Below are the code and all the weights of a small trained network. Each question names an input and a target symbol and asks about switching units off, where a switched-off unit gives its printed mean instead of its output.

import numpy as np


def w(rows, s, z=0):
    codes = np.array(rows[::2]) - 128.0
    scale = np.full(codes.shape[1], s)
    scale[-1] = z or s
    return codes * scale


def f(y):
    return np.maximum(y, 0)


def softmax(a):
    e = np.exp(a - a.max(-1, keepdims=True))
    return e / e.sum(-1, keepdims=True)


def log_softmax(a):
    a = a - a.max(-1, keepdims=True)
    return a - np.log(np.exp(a).sum(-1, keepdims=True))


def net(x, mask):
    ids = ['Ψαδεμξ'.index(c) for c in x.split()]
    T = len(ids)
    res = E[ids] + P[:T]
    u = 0
    for l in range(2):
        r = res
        for j in range(3):
            rows = slice(2 * j, 2 * j + 2)
            q, k, v = (r @ M[l][rows].T for M in (Q, K, V))
            z = softmax(np.where(np.tri(T) > 0, q @ k.T / 2**0.5, -1e9)) @ v
            o = O[l][rows]
            res = res + np.where(mask[u + j], z, o[:, -1]) @ o[:, :-1]
        u += 3
        y = f(res @ A[l][:, :-1].T + A[l][:, -1])
        res = res + np.where(mask[u : u + 8], y, B[l][:, -1]) @ B[l][:, :-1]
        u += 8
    return log_softmax(res[-1] @ U[:, :-1].T + U[:, -1])


Q, K, V, O, A, B = {}, {}, {}, {}, {}, {}
E = w([
[205,194,84,169,87,118,96,130],'Ψ',
[24,119,83,85,67,169,81,208],'α',
[159,159,123,140,44,70,93,92],'δ',
[137,121,78,137,22,109,165,81],'ε',
[169,175,225,132,93,96,181,169],'μ',
[147,8,180,115,118,178,142,148],'ξ',
],0.017)
P = w([
[121,55,121,212,126,105,96,164],'0',
[71,119,128,187,131,131,111,158],'1',
[88,131,139,159,128,148,105,144],'2',
[101,142,143,129,129,142,102,141],'3',
[122,149,133,98,120,158,96,132],'4',
[122,153,153,73,106,164,98,123],'5',
[129,149,142,45,104,171,108,123],'6',
[137,157,141,24,102,185,101,124],'7',
[144,169,142,3,103,182,109,113],'8',
],0.011)
Q[0] = w([
[190,148,195,106,111,113,146,106],'L0H0',
[94,163,95,92,114,69,101,140],'L0H0',
[179,143,124,35,95,131,112,59],'L0H1',
[94,89,131,84,245,106,143,120],'L0H1',
[221,58,172,136,45,110,118,182],'L0H2',
[138,255,121,135,23,80,113,120],'L0H2',
],0.0088)
K[0] = w([
[79,131,142,133,134,129,114,142],'L0H0',
[126,112,115,165,131,117,133,139],'L0H0',
[112,157,144,78,126,150,122,113],'L0H1',
[72,126,112,174,100,119,99,159],'L0H1',
[82,92,149,5,131,159,132,145],'L0H2',
[160,132,156,56,117,132,149,74],'L0H2',
],0.016)
V[0] = w([
[79,112,1,103,150,130,115,197],'L0H0',
[170,71,155,238,96,95,182,15],'L0H0',
[136,240,252,161,109,68,186,126],'L0H1',
[10,163,164,163,107,238,189,199],'L0H1',
[232,192,61,202,246,194,166,98],'L0H2',
[130,42,210,160,191,149,123,52],'L0H2',
],0.0062)
O[0] = w([
[120,88,67,133,161,184,105,79,136],'L0H0',
[142,200,167,182,126,76,100,117,129],'L0H0',
[130,87,80,117,187,76,143,177,169],'L0H1',
[201,1,149,124,71,64,69,116,137],'L0H1',
[87,107,147,175,33,162,200,155,2],'L0H2',
[174,79,217,179,114,168,131,64,104],'L0H2',
],0.0082,0.0085)
A[0] = w([
[103,137,129,108,138,138,126,172,177],'L0N0',
[157,162,123,163,99,176,249,156,97],'L0N1',
[157,153,166,130,95,161,147,141,35],'L0N2',
[205,100,56,162,135,146,104,115,237],'L0N3',
[75,131,94,123,176,127,132,147,91],'L0N4',
[149,129,149,138,148,106,185,132,6],'L0N5',
[146,170,140,138,100,101,155,100,52],'L0N6',
[113,116,164,114,125,158,168,174,147],'L0N7',
],0.012,0.002)
B[0] = w([
[130,118,165,65,180,96,142,101,187],'L0N0',
[118,12,168,118,71,70,3,176,139],'L0N1',
[123,194,86,66,99,29,138,154,154],'L0N2',
[76,106,190,79,100,50,139,96,253],'L0N3',
[60,179,107,166,186,125,178,62,173],'L0N4',
[93,193,208,139,109,162,143,148,146],'L0N5',
[170,188,213,103,148,99,138,124,179],'L0N6',
[214,61,154,129,88,83,166,114,161],'L0N7',
],0.0072)
Q[1] = w([
[140,163,200,113,138,6,115,123],'L1H0',
[66,185,89,104,170,107,100,127],'L1H0',
[87,156,59,196,133,158,118,155],'L1H1',
[143,181,84,67,101,82,153,150],'L1H1',
[111,164,27,183,149,187,165,123],'L1H2',
[137,200,113,56,131,38,86,124],'L1H2',
],0.013)
K[1] = w([
[46,131,166,1,91,141,142,140],'L1H0',
[126,136,79,72,116,128,221,71],'L1H0',
[104,152,111,240,129,113,150,100],'L1H1',
[177,158,132,56,149,168,169,101],'L1H1',
[61,158,148,223,92,38,145,138],'L1H2',
[83,133,133,15,161,142,114,208],'L1H2',
],0.01)
V[1] = w([
[40,178,96,159,138,209,187,121],'L1H0',
[116,24,127,166,61,100,242,120],'L1H0',
[100,86,158,146,12,106,75,32],'L1H1',
[109,138,1,102,140,144,132,87],'L1H1',
[243,179,86,79,51,79,118,125],'L1H2',
[81,196,87,138,138,9,142,135],'L1H2',
],0.0073)
O[1] = w([
[207,158,198,89,108,151,123,116,6],'L1H0',
[127,215,144,19,7,40,232,38,67],'L1H0',
[95,241,72,150,115,145,187,210,173],'L1H1',
[6,203,254,236,71,110,102,154,49],'L1H1',
[54,195,131,200,83,120,199,95,146],'L1H2',
[64,144,201,123,198,128,183,42,151],'L1H2',
],0.0076,0.011)
A[1] = w([
[99,95,111,40,92,128,57,208,175],'L1N0',
[109,112,37,148,133,153,165,48,90],'L1N1',
[79,150,143,193,62,23,106,201,55],'L1N2',
[148,121,76,70,11,40,199,111,104],'L1N3',
[187,20,122,125,115,77,103,115,6],'L1N4',
[64,231,198,112,57,153,234,75,61],'L1N5',
[191,28,106,74,116,156,145,154,30],'L1N6',
[134,138,253,153,165,174,191,32,1],'L1N7',
],0.006,0.0027)
B[1] = w([
[133,160,74,175,76,168,174,61,248],'L1N0',
[114,133,174,79,94,114,73,117,165],'L1N1',
[77,107,104,21,129,76,48,200,164],'L1N2',
[144,75,184,221,155,184,78,107,217],'L1N3',
[84,230,117,104,140,147,110,186,213],'L1N4',
[118,82,154,1,69,211,158,89,156],'L1N5',
[105,197,161,163,96,107,150,122,222],'L1N6',
[233,150,98,111,79,126,113,176,152],'L1N7',
],0.0072,0.011)
U = w([
[149,70,173,75,105,5,86,190,95],'Ψ',
[199,50,159,43,166,123,77,126,65],'α',
[136,162,140,160,194,94,152,80,38],'δ',
[176,171,166,21,129,104,163,84,61],'ε',
[191,2,81,48,202,12,202,56,184],'μ',
[237,113,57,96,116,133,156,131,250],'ξ',
],0.0043,0.002)

Each question gives the input, a string of symbols that net reads in full, and the target symbol t.
The units are the heads (2 rows each of Q, K, V and O) and the neurons (one row each of A and B). Each row of codes is followed by its name. A weight is (code - 128) times the scale printed after its matrix; where a second scale follows, it is the last column's (O, A, B and U).
mask holds one flag per unit, layer by layer, with each layer's heads first. A switched-off unit (its flag False) gives its mean, the last column of its rows in O or B, instead of its output. The means were averaged over made-up inputs and are rounded, as every weight is.
A unit's drop is (log p(t) with every unit on - log p(t) with that unit switched off) / (log p(t) with every unit on - log p(t) with every unit switched off).
The circuit of an input: a set's keep is (log p(t) with only the set's units on - log p(t) with every unit switched off) / (log p(t) with every unit on - log p(t) with every unit switched off). Starting from the 12 units with the biggest drops (on a tie, the unit counted first), units are removed one at a time, each time the one whose removal leaves the highest keep (on an exact tie, the one counted first), for as long as the keep stays at least 0.8.
units of the circuit, in order: the units of the circuit, biggest drop first
unit that matters most: the unit with the biggest drop
top k neurons: the k neurons with the biggest drops, biggest first
k most important neurons of layer l: the k neurons of layer l with the biggest drops, biggest first
which heads matter: for each layer, one digit per head in row order, 1 if its drop is at least 0.15 and else 0, layers parted by /
input ξ α μ, target ξ: unit that matters most	L1H2
input μ δ α μ δ α, target μ: which heads matter	110 / 001
input δ δ δ α ε, target α: units of the circuit, in order	(L1H0; L0N4; L1H2)
input α ξ δ, target Ψ: units of the circuit, in order	(L1H1; L0H2; L1N2; L0H0)
input α ε α α μ μ δ Ψ μ, target μ: units of the circuit, in order	(L0H1; L0H0)
input Ψ μ ε δ δ α δ Ψ, target α: units of the circuit, in order	(L1H0; L1H2; L0N4)
input ε δ α, target δ: which heads matter	100 / 010
input δ ε α δ, target α: which heads matter	010 / 101
input ξ δ ξ ε δ μ δ, target μ: which heads matter	000 / 011
input ξ Ψ δ, target ξ: units of the circuit, in order	(L1H1; L1H2; L0H2)
input δ α Ψ Ψ, target α: 3 most important neurons of layer 0	(L0N4; L0N0; L0N1)
input δ α μ, target α: units of the circuit, in order	(L1H0; L0H1; L1H2)
input μ δ δ δ μ ξ μ, target ξ: units of the circuit, in order	(L1H1; L1H2; L0H2)
input Ψ α δ μ α μ δ Ψ, target μ: units of the circuit, in order	(L0H1; L0H0; L0N3)
input ξ δ ε ε ξ α δ ξ Ψ, target Ψ: top 2 neurons	(L0N3; L1N2)
input μ Ψ α ε μ δ α μ, target μ: units of the circuit, in order	(L0H0; L0H1)
input δ ε δ, target ε: units of the circuit, in order	(L1H2; L1N5; L1H0)
input α δ ξ ε, target Ψ: which heads matter	111 / 010
input ε μ δ δ δ ξ, target ξ: units of the circuit, in order	(L1H2; L0H2; L1H1; L1N0)
input δ ε α α α ε, target ε: top neuron	(L1N5)
input δ ξ Ψ δ ε Ψ Ψ, target ε: top 2 neurons	(L1N5; L1N3)
